The rows lie along a hidden order. The number after each row says roughly how far along it the row is, from 0 to 9. A new part has a new order.
In the rows, 128 means zero.
[119 101 135 106 139 200 124  79  95 109 149 132 159  95 164 136 121 103
   5 140 144  92 141  63 126 167 105 122 113 129 101 123 145 141 130 124
  99 113 158 142 134 196 112 120 110 123 130 109 100  88 159 125 143 121
  91 137 148 135  99  58 119 131 123 111 126 130 157 124 122 167  70] -> 2
[148  95 122 114 149 204 144  75  89 103 144 140 145 138 181  96 121 110
  20 133 164 116 115  80 124 210 106  88 142 132 123 119 116 131  92 143
 110 115 160 170 133 154 112 133 112 138 135 119 115 107 108 135 113 145
  91 129 151 136  79  69 149 120 118 123 152 133 195 116 137 173  93] -> 1
[134  89 124 112 143 192 136  88  96 115 144 137 161 119 173 117 121 102
   4 128 144 108 128  79 120 199 108 104 123 139 113 122 134 133 114 134
 108 113 154 158 139 168 105 121 107 142 131 114 104  94 125 133 131 140
  90 142 152 134  93  77 137 114 122 101 141 137 188 122 127 155  81] -> 2
[109 132 118 112 126 144 208 104 104 152 117 137 169 152 129 157 102 176
  46 132 137 125 118  84 124 151 133 133  83 134 154 125 153 108 118 142
  93 121 134 177 145 226  94 110 111 141 130 113 157 116 123 142 186 125
 116 165 175 138 112  94 140 169 131 124 147 136 136 117 175 165  56] -> 0
[121 128 121 113 142 136 124  98 144  98 164 108  94 133 127 112 147  81
 188  90 131 177 141 123 127 119 112 127 179 151 172 136 117 143 130 146
 109 132 147  95  95 123 130 124 162 126 112 137 117 159 139 125  84 148
 188 118 112 116 146 144 144 131 131 136 118 137  54  97 118  72 122] -> 9
[152 118 115 113 153 230 167  23  62 110 153 141 123 165 198  94 120 112
  92 137 203 147 104  43 117 226 105  71 170 130 142 119 119 132  53 134
  97 124 178 174 124 181 115 147 118 147 134 120 127 149 101 131 104 146
 115 119 186 138  84  45 171 153 108 147 149 123 152 127 157 197  53] -> 0
[124 148 128 110 131 148 101  64 111 156 153 102  66 127 136 117 153 118
 245 125 163 175 134 129 122 100 116 104 155 139 141 136  92 166 113  96
 127 143 149  82 101 131 143 139 158 126 114 136 116 172 147 104  88 128
 185  94 111 129 142 122 156 161 126 172 120 107  45 126 116 132 106] -> 8
[ 99 137 108 109 148 158 201 136 120  77 162 155 129 123 149 131 106 153
 101 117 146 122 149  90 145 138 117 123 136 122 220 128 145 104 139 181
  61 122 137 148 116 159 102 107 149 134 132 127 106 139 115 145 148 110
 145 175 162 110 128  82 151 145 128 127 118 150  71 104 153 125  98] -> 3
[140 125 124 116 140 153 115  62 126 125 154 107  89 154 144  86 151  77
 198 100 145 208 117 111 114 155 113 109 184 149 143 133 113 151  99 128
 130 139 161 103  89 147 141 133 153 135 112 135 148 171 132 120  59 172
 190  92 130 131 132 141 149 140 129 150 126 128  82  97 128  94 106] -> 8
[112  86 128  98 141 189 129  93 114 113 152 116 165  98 154 129 135  77
   1 113 129 134 145  91 121 178 100 133 122 159 113 128 146 143 140 131
  96 113 157 133 120 213 101 106 115 123 119 110 105  91 155 130 120 144
 116 136 135 133 110 112 136 125 137  91 129 142 156 112 124 123  49] -> 5
[136 124 110 127 160 170 183 102 121  44 169 154 106 137 166  82 122  94
 151 106 159 159 134  92 138 182 114 106 191 116 192 124 134 105 106 182
  95 121 156 140 102  96 119 135 146 139 133 135 110 158 100 142  88 138
 161 129 161 113 120  97 143 115 115 126 119 145  98  94 142 107 117] -> 4
[ 94 121 116 111 145 168 194 113 125  72 162 140 162 113 140 139 111 121
  23 118 125 100 143  92 138 147 118 148 118 135 159 126 177 105 144 154
  73 114 143 140 120 196 100 102 126 127 128 113 107 107 149 143 148 116
 127 167 154 123 121  76 131 146 129 105 112 149 103 104 153 126  75] -> 3
[ 95 152 120 105 123 125 173  60 124 179 142  98 102 155 100 143 139 146
 155 104 140 201 120 108 120 103 125 139 119 158 175 138 125 153 125 115
  95 140 146 115 108 243 121 108 154 137 110 125 166 175 150 122 127 141
 200 132 127 127 152 146 157 163 143 161 130 129  42 104 159 115  56] -> 8
[133 150 114 113 134 158 183  29 104 188 143 116  89 217 129 100 136 134
 194 104 183 238  87  76 109 172 125 109 160 151 171 132 109 144  55 117
 105 147 167 135  97 209 129 130 150 157 113 132 201 210 101 127  90 180
 215 105 162 144 129 147 163 198 128 176 156 123  65  87 184 141  22] -> 5
[146 107 142 121 116 145 113  66 113 202 104  92 142 171 118 119 148 105
  94 123 132 184  93 123 103 161 123 134 116 157  77 130 118 160 103  82
 162 133 151 123 131 201 137 132 110 138 118 118 176 134 134 119 110 166
 140  91 124 156 114 159 137 151 131 135 154 115 166 127 133 146  77] -> 4
[121 130 123 123 140 127 108 105 148  94 161 114  88 121 127 103 146  78
 202 101 132 178 145 139 131 117 120 129 172 141 158 135 119 141 140 132
  69 134 138  86  97 102 136 126 159 123 117 139 109 156 139 123  76 137
 174 107 108 112 149 147 134 126 133 135 107 133  69 106 109  76 137] -> 9
[121 124 108  91 141 133 115  85 115 125 168 109  75 124 153 101 153 111
 183  92 164 163 152 118 118 118  98  87 178 153 197 139  72 160 128 154
  89 130 137 106  98 136 119 120 174 118 115 139  99 160 113 117  72 139
 173 112 106 103 138 129 176 129 137 151 138 136  66 112 112  89 127] -> 9
[ 91 124 115  93 146 175 157  96 116  82 178 142 124  87 152 141 120 112
  87 121 148 119 166  93 140 117 107 118 134 133 183 131 141 141 149 151
  68 119 143 119 107 168 100 107 147 121 123 121  83 120 157 127 137 101
 138 157 139 112 129  67 151 151 131 123 107 140  62 112 127 125  88] -> 6
[108 156 126 120 124 113 153 105 156 143 142 108 106 152  90 132 139 114
 198 104 112 207 120 129 129  99 137 157 137 145 146 136 154 134 134 111
 124 142 135  90  94 237 138 123 151 136 112 131 167 168 163 126 117 149
 203 113 124 133 160 169 127 165 141 150 109 130  23 102 151  82  87] -> 8
[105 126 118  68 110 154 182   9  54 255 118  89 128 167 138 166 133 192
  24 127 190 160 104  69  93 133 112  90  74 175 145 137  79 191  92  89
  88 134 152 160 145 255  94  99 128 139 112 105 181 150 137 116 157 145
 146 143 163 150 109  91 199 226 138 178 185 115 123 127 172 208   1] -> 3
[106 142 116 121 153 169 163 115 127  44 178 151 109 108 155 116 120 109
 153 122 149 132 149  93 147 136 117 121 164 117 188 126 155 111 126 158
  84 124 110 121 102 121 118 130 139 129 132 130  94 145 140 134 114 107
 145 159 152 113 131  77 139 136 122 129  97 135  48 107 137 122 113] -> 5
[148 134 107 124 161 202 197  56  83  77 162 151 118 184 176  79 113 118
 125 116 178 172 102  46 128 234 116  94 180 121 179 121 136 103  54 161
  86 126 170 153 102 147 115 140 134 156 136 129 148 175  85 146  94 156
 155 136 191 132 103  80 162 154 108 146 138 139 109  83 174 150  74] -> 1
[ 90 145 129  97 110 123 150  90 119 200 127  97 121 130  98 168 139 150
 112 118 132 164 129 116 116  81 133 143  94 159 144 140 128 163 145 104
 108 137 132 113 123 235 119 104 137 129 111 118 157 144 168 113 153 129
 173 127 114 135 147 128 148 193 144 147 132 122  77 124 151 133  65] -> 7
[ 93 120 129  95 126 125 151  83 139 159 149  93 137 124 101 139 143 108
  85  97 109 178 135 120 110 114 119 161 111 169  72 139 147 156 152 119
 101 130 140 105  99 234 115  96 139 125 103 119 147 140 173 124 132 150
 175 130 115 132 146 148 137 165 149 134 124 137  74 106 146  97  65] -> 8
[148  95 139 108 133 177  84  50  98 156 137  95 132 137 150 108 151  63
  81 117 155 163 118 112 106 167 105 104 145 159  81 129  98 173 107  97
 143 127 164 117 123 170 130  87 119 125 116 118 127 117 142 116  84 167
 130  89 121 143 107 122 147 128 127 120 142 119 172 128 104 140  96] -> 6
[156 104 128 112 138 165 103  44 111 146 146  87 107 160 153  81 156  67
 122  96 154 190 109 107 105 185 104 101 175 158 118 130  98 160  88 121
 129 132 163 116 104 157 134 135 141 137 116 131 142 149 110 123  56 182
 161 101 127 137 115 147 153 125 126 138 150 128 143 104 117 109  98] -> 7
[117 141 114 105 135 129 148  71 133 155 154 101  87 159 122 107 148 109
 191  91 150 208 127 114 117 121 124 125 161 157 175 138 110 154 105 137
 106 139 151  99  91 167 128 117 163 137 110 134 157 182 126 122  83 159
 206 117 124 125 145 162 160 167 139 157 134 134  49  96 144  89  94] -> 9
[142 157 111 126 129 111 167 103  96 171 119 127  87 189 133 113 125 184
 199 127 168 160 103 106 121 134 134  91 142 126 173 131  77 132  76 140
 118 142 133 156 128 130 126 136 149 148 129 138 176 192  76 130 117 141
 190 128 149 128 125 130 163 168 122 182 159 121 100 117 163 155 125] -> 2
[ 88 122 130  92 121 126 139  88 129 177 140  92 131 114 103 153 144 108
  95 106 118 169 139 123 118 105 117 150 104 166 141 139 140 159 158 106
  87 130 139 101 108 221 115  99 139 123 107 118 138 123 178 119 134 142
 167 128 119 131 146 142 142 165 146 122 122 130  76 104 131 103  62] -> 8
[113 155 103 114 154 183 233  74  99  83 163 153 115 160 161 111 112 147
 147 119 175 168 140  59 138 164 122 106 158 123 212 126 142 102  91 166
  63 127 152 157 109 164 108 129 148 146 133 129 135 171 104 143 125 123
 166 154 183 121 121  69 161 175 120 156 122 141  58  93 179 139  73] -> 2
[ 97 144 117 122 144 151 189 143 130  68 155 156 141 111 132 145 110 142
 102 131 128 124 144  99 149 128 130 138 129 118 185 126 172  95 142 166
  78 119 130 141 114 148 107 116 137 131 135 124 106 126 139 143 148  99
 139 165 146 116 132  80 127 147 127 119 103 143  61 110 156 121  99] -> 3
[126 110 151 114 111 141  76 103 116 195 111  91 141 109 111 148 150 102
  95 137 122 141 120 144 108 112 123 135  97 153  52 132 115 174 136  62
 163 133 136 104 137 177 138 125 109 117 116 116 130 106 179 106 128 139
 119  94 101 147 121 138 131 138 135 124 137 107 158 152 107 149  97] -> 6
[148 126 101 121 154 129 186 136 106  79 149 158 106 163 172  81 115 159
 144 107 163 133 131  92 134 189 117  83 172 118 217 123  92  95  88 204
  82 121 131 174 125  89 104 131 151 140 139 142 125 158  44 149 109 138
 131 162 159 105 113 114 155 117 117 140 150 154 132 102 148 117 146] -> 1
[156 153 119 137 138 186 179  62  82 141 122 144 115 200 160 103 117 154
 166 146 182 165  86  74 121 191 136  89 148 116 135 121 124 117  48 115
 121 136 156 165 129 140 129 160 123 157 138 130 170 171 100 133 124 144
 141 111 179 150 105  94 153 169 109 171 150 113 130 115 174 191  75] -> 0
[ 99 145 119 105 123 104 178  96 136 171 133  99 114 156  91 143 135 136
 159  98 121 197 122 120 122 108 131 155 116 158 162 139 129 139 133 123
  97 139 133 116 105 233 118 102 149 139 111 125 173 162 138 129 140 150
 196 135 121 130 155 165 142 181 146 143 129 135  61 102 168  98  60] -> 7
[144  99 144 115 129 173  72  74 108 144 136 101 130 116 145 120 151  69
 100 126 144 142 120 126 109 159 109 111 141 147  74 128 108 168 108  91
 151 129 155 111 123 144 143 138 117 126 119 122 113 108 154 110  81 156
 120  85 102 144 112 119 136 118 125 124 136 114 169 138  94 143 111] -> 6
[ 95 132 113 113 146 157 200 128 132  73 159 154 153 118 136 136 104 128
  53 119 132 129 146  89 143 147 124 143 125 127 185 125 177  95 139 168
  66 116 132 149 118 176  99 108 130 133 132 120 110 121 142 146 159 111
 138 171 164 118 129  90 134 152 131 108 109 151  95  97 163 114 100] -> 3
[125 145 101 113 161 197 240  42  89  85 173 155 112 191 170  93 107 117
 117 107 198 205 109  34 129 217 115  98 179 130 221 125 146 102  58 177
  56 127 182 169  96 191 101 133 146 161 131 129 166 190  91 149 105 153
 183 145 203 132 111  72 172 179 116 160 134 145  67  68 195 141  41] -> 2
[101 127 144 110 108 135 145  86 137 190 115  92 146 126  92 167 145 116
  90 125 110 162 123 128 115 102 130 162  83 159  87 135 145 165 146  79
 134 135 136 108 128 225 128 111 115 126 114 114 155 123 186 116 145 139
 153 112 118 148 136 147 134 168 143 129 128 117 113 129 137 134  60] -> 6
[150  99 145 120 133 180  81  60 120 138 142 100 132 129 143 109 151  50
 103 122 136 160 120 121 112 174 110 121 155 159  61 128 128 169 105  92
 142 129 162 110 113 160 142 143 113 129 120 120 128 121 159 114  75 168
 138  79 120 149 112 125 129 121 123 121 131 118 160 125 109 135 117] -> 6
[112  95 125 108 141 183 156 103 111  92 149 132 173 106 149 136 120  91
   1 123 126 111 141  91 126 174 105 134 120 142 129 124 155 122 138 141
  92 113 151 145 129 179 105 114 109 128 129 111  99  88 148 136 141 136
 103 147 150 133 105  82 132 127 129  91 125 144 156 117 128 146  79] -> 3
[151 117 148 127 125 166  44  68 109 155 129  95 116 122 141 110 154  69
 161 139 144 145 114 126 108 139 117 113 151 140  54 128 110 168 105  71
 171 136 154  97 118 124 154 152 118 125 117 126 125 133 159 101  84 153
 130  69 107 148 121 126 131 128 121 137 128 103 148 141  91 154 119] -> 6
[120 126 119 101 142 140 112  69 125 116 171 112  80 115 141 107 150  92
 193  99 152 173 148 117 123 122 108 110 171 144 177 136 100 158 124 134
 104 131 147  93  95 131 128 121 164 125 113 134 101 161 134 117  74 142
 179 115 113 112 143 130 159 144 133 147 122 132  56 104 113  95 115] -> 9
[112 113 139 101 114 145 131  66 118 212 118  87 148 138 108 153 144 115
  58 118 131 169 116 118 104 119 119 142  93 171  99 135 130 172 131  84
 130 132 147 118 127 245 121 110 120 130 111 112 155 125 171 115 139 155
 148 114 118 150 124 141 143 171 143 132 143 121 130 131 132 140  53] -> 6
[148  96 135 115 145 197 120  81 100 103 145 131 149 109 172 115 131  79
  49 136 149 112 128 100 121 183 108 102 146 133 100 121 126 140 107 122
 131 116 158 137 131 148 125 139 106 125 133 119  96  98 132 122 100 141
  92 111 143 136  96  84 138 101 116 113 127 125 199 132 109 159 110] -> 3
[ 89 121 129  91 122 131 129  86 129 178 144  97 130 123 104 153 147 111
  91 107 120 160 140 117 117  88 114 149 104 166 133 141 118 163 146 107
 102 130 142 100 114 229 114  98 141 121 107 119 133 125 176 117 134 137
 167 130 107 129 147 132 146 166 148 132 127 131  73 117 143 110  61] -> 8
[ 93 138 130  84 110 119 131  68 106 238 126  96 124 124 108 177 143 162
  94 125 144 151 128 111 110  84 122 128  79 161 130 139 106 179 138  85
 108 135 131 111 131 235 115 102 141 125 107 116 149 136 171 110 156 125
 154 128 114 135 139 125 162 195 144 154 144 117  81 133 139 162  55] -> 6
[157 126 129 121 130 154 124  46 112 172 131  99 100 185 127  93 151  98
 182 107 161 214  99 104 107 171 122 109 165 155 114 132 101 159  79 104
 137 142 159 116 109 167 140 140 141 142 115 133 178 180 110 121  81 186
 174  63 140 144 126 164 154 149 127 161 150 120 121 104 140 118  46] -> 6
[146  93 138 108 118 140  82  78 112 183 111  88 135 130 133 118 151  97
  75 121 132 145 116 131  99 156 110 115 127 162  77 132  92 173 117  93
 166 128 143 120 135 175 130 124 123 123 116 121 140 112 129 115  99 166
 121 100  98 140 114 145 145 122 132 125 158 123 193 135 108 136 106] -> 6
[ 93 117 127  97 121 114 133  82 135 173 141  91 130 114 108 152 145 119
  76  99 115 165 139 131 118 103 121 147 105 163 148 141 127 164 158 125
 103 130 136  99 112 223 112  94 144 122 108 122 132 127 175 120 129 142
 168 136 107 124 144 145 144 159 148 125 129 138  77 115 129  99  76] -> 8
[144  91 137 103 140 196 104  30  97 156 142  93 141 145 153 104 149  66
  64 112 149 179 109  95 100 186 102 107 143 166  82 129 122 175 100  98
 138 127 174 119 114 202 128 131 118 134 116 117 135 125 148 116  80 177
 142  89 128 150 101 113 153 132 125 126 148 122 163 110 120 149  62] -> 6
[164 113 109 142 155 127 172 150 140  25 136 165 136 176 159  70 107 109
 107 103 128 156 113 107 134 215 128 118 187 120 178 119 137  73  91 199
 107 119 136 173 116  66 118 137 131 147 142 140 147 145  47 161  97 156
 127 142 167 119 113 141 121  81 117 112 139 158 168  88 151  84 150] -> 1
[106 144 120 114 111  99 186 120 113 173 105 125 150 148 109 170 112 194
  72 134 132 130 117 109 123 111 141 140  66 140 145 130 142 126 129 122
 109 129 121 157 147 208 106 108 122 135 126 116 166 128 127 134 192 121
 127 159 145 139 128 126 138 174 137 138 146 129 130 129 171 160  66] -> 2
